[[-2.786, 9.430, 5.575, -19.493, 5.649, 12.252, 4.091, 8.382, -9.581],
 [-11.282, -1.860, -4.094, 20.790, -9.662, 3.903, -18.315, -0.436, 5.681],
 [-12.562, -9.261, 4.703, 20.756, -21.264, -22.477, -9.023, 8.386, -2.001],
 [4.237, 0.269, 6.893, -9.450, 10.532, -8.341, 18.433, 19.828, -13.273],
 [-12.705, -10.028, 14.706, 0.560, -8.510, -1.728, 8.951, 10.800, -22.691],
 [-19.733, -28.162, 11.405, 21.629, -11.771, -7.226, 3.552, -0.243, -18.017],
 [-5.055, -0.987, 6.933, -6.383, 23.718, -12.846, 17.151, 11.115, 2.583],
 [-6.979, 6.252, -1.667, 17.655, -13.261, -1.057, -15.567, 6.582, -17.391],
 [-11.525, -15.852, 13.850, -11.146, 14.632, -11.177, 17.299, 7.550, 12.145],
 [-0.218, -11.940, 20.693, -21.042, 11.395, -13.057, 12.782, -0.391, -12.824],
 [19.279, 17.978, -17.548, -22.875, 15.136, 19.230, 5.660, 4.217, 6.257],
 [19.026, 1.793, -25.511, -18.256, 25.340, -14.074, 9.160, 6.845, 15.675],
 [-7.144, -6.886, -18.753, 6.012, -15.015, 15.195, -6.486, -9.127, 5.168]]
Rows and columns are numbered from 0.
The entry at row 0, column 2 is 5.575
The entry directly below the largest entry -> -15.015
The entry just right of -6.383 is 23.718
Find the entry directly above the largest entry.
A: 15.136
Find the entry in the top-right corner.
A: -9.581
Find the top-left entry.
A: -2.786
Find the bottom-left entry.
A: -7.144
Find the entry in the bottom-right corner.
A: 5.168
The bottom entry of the column that holds the smallest entry is -6.886
The entry in row 1 and column 0: -11.282
The entry in row 1 and column 2 -> -4.094
Find the entry at row 0, column 1.
A: 9.430
The entry in row 2 and column 2 is 4.703
Find the entry just right of -0.436.
A: 5.681
Find the entry just left of 25.340.
A: -18.256
The entry just right of the largest entry -> -14.074
The entry directly above 20.790 is -19.493
The entry just right of -6.886: -18.753
The entry at row 2, column 0: -12.562
Find the entry directly above the smallest entry.
A: -10.028
Find the entry just right of -18.315.
A: -0.436
Find the entry directly below the smallest entry.
A: -0.987
Find the entry directly above the centre entry.
A: -11.771
Find the entry just left of 15.136.
A: -22.875
The entry directly below the centre entry -> -13.261
Find the entry directly below -0.218.
A: 19.279
Find the entry directly below 20.790.
A: 20.756
The entry just left of 12.145: 7.550
The entry directly above 11.405 is 14.706
Find the entry just left of the centre entry.
A: -6.383

Read these off the table that follows.
1) Read off the entry just left of 103.392.
2) Read off the entry just right of 42.811.
3) Read off the entry just right of -34.304.
4) Read off the entry just right of 58.568.
[[ -16.870  -42.691 -102.696  -28.263   66.805   63.945   19.403   20.466
    48.853  -93.693]
 [ -33.025  -19.632  -71.977  -31.144   59.076   11.151   73.778   -7.559
    13.501   96.991]
 [  42.811   49.763  110.334   50.548  -63.274  -25.135  -53.054   -7.043
   -17.167    9.010]
 [ -11.226   16.849    4.328    1.262    6.558  -19.460   36.985  -34.383
    -6.644  146.378]
 [  17.734   24.818   32.630   28.233  -26.506    3.326  -38.587  -37.043
     9.950   28.089]
 [ -34.916  -27.196  -83.474  -36.919   68.838   17.746   79.866    5.322
    16.671   72.933]
 [  14.435   -1.075  -11.049   13.399    1.750   35.412  -37.684   -5.855
    29.839  -71.587]
 [ -13.250  -40.540 -100.237  -23.176   60.366   68.035    4.732   11.993
    53.086 -103.450]
 [  14.175   43.865   71.834   30.268  -37.987  -37.172   -3.702  -38.115
   -20.563  134.017]
 [ -33.601  -26.060  -81.250  -35.206   66.453   18.009   76.079    3.531
    17.087   71.044]
 [ -12.984  -38.200  -94.478  -22.587   58.568   63.334    8.196   13.327
    49.300  -94.145]
 [ -45.975  -62.873 -164.682  -55.599  106.457   71.294   65.406    6.687
    57.644  -30.883]
 [ -43.868  -60.793 -158.157  -53.741  103.392   68.902   64.228    9.274
    55.355  -32.548]
 [  -8.114  -34.155  -84.798  -16.994   50.572   62.888   -2.652   10.769
    49.151 -101.749]
 [ -34.304  -21.246  -75.100  -32.998   61.841   11.733   77.050   -5.489
    13.685   96.504]
 [ -10.067   21.666   15.194    3.485    1.802  -27.156   39.987  -34.469
   -12.533  162.180]]
1) -53.741
2) 49.763
3) -21.246
4) 63.334
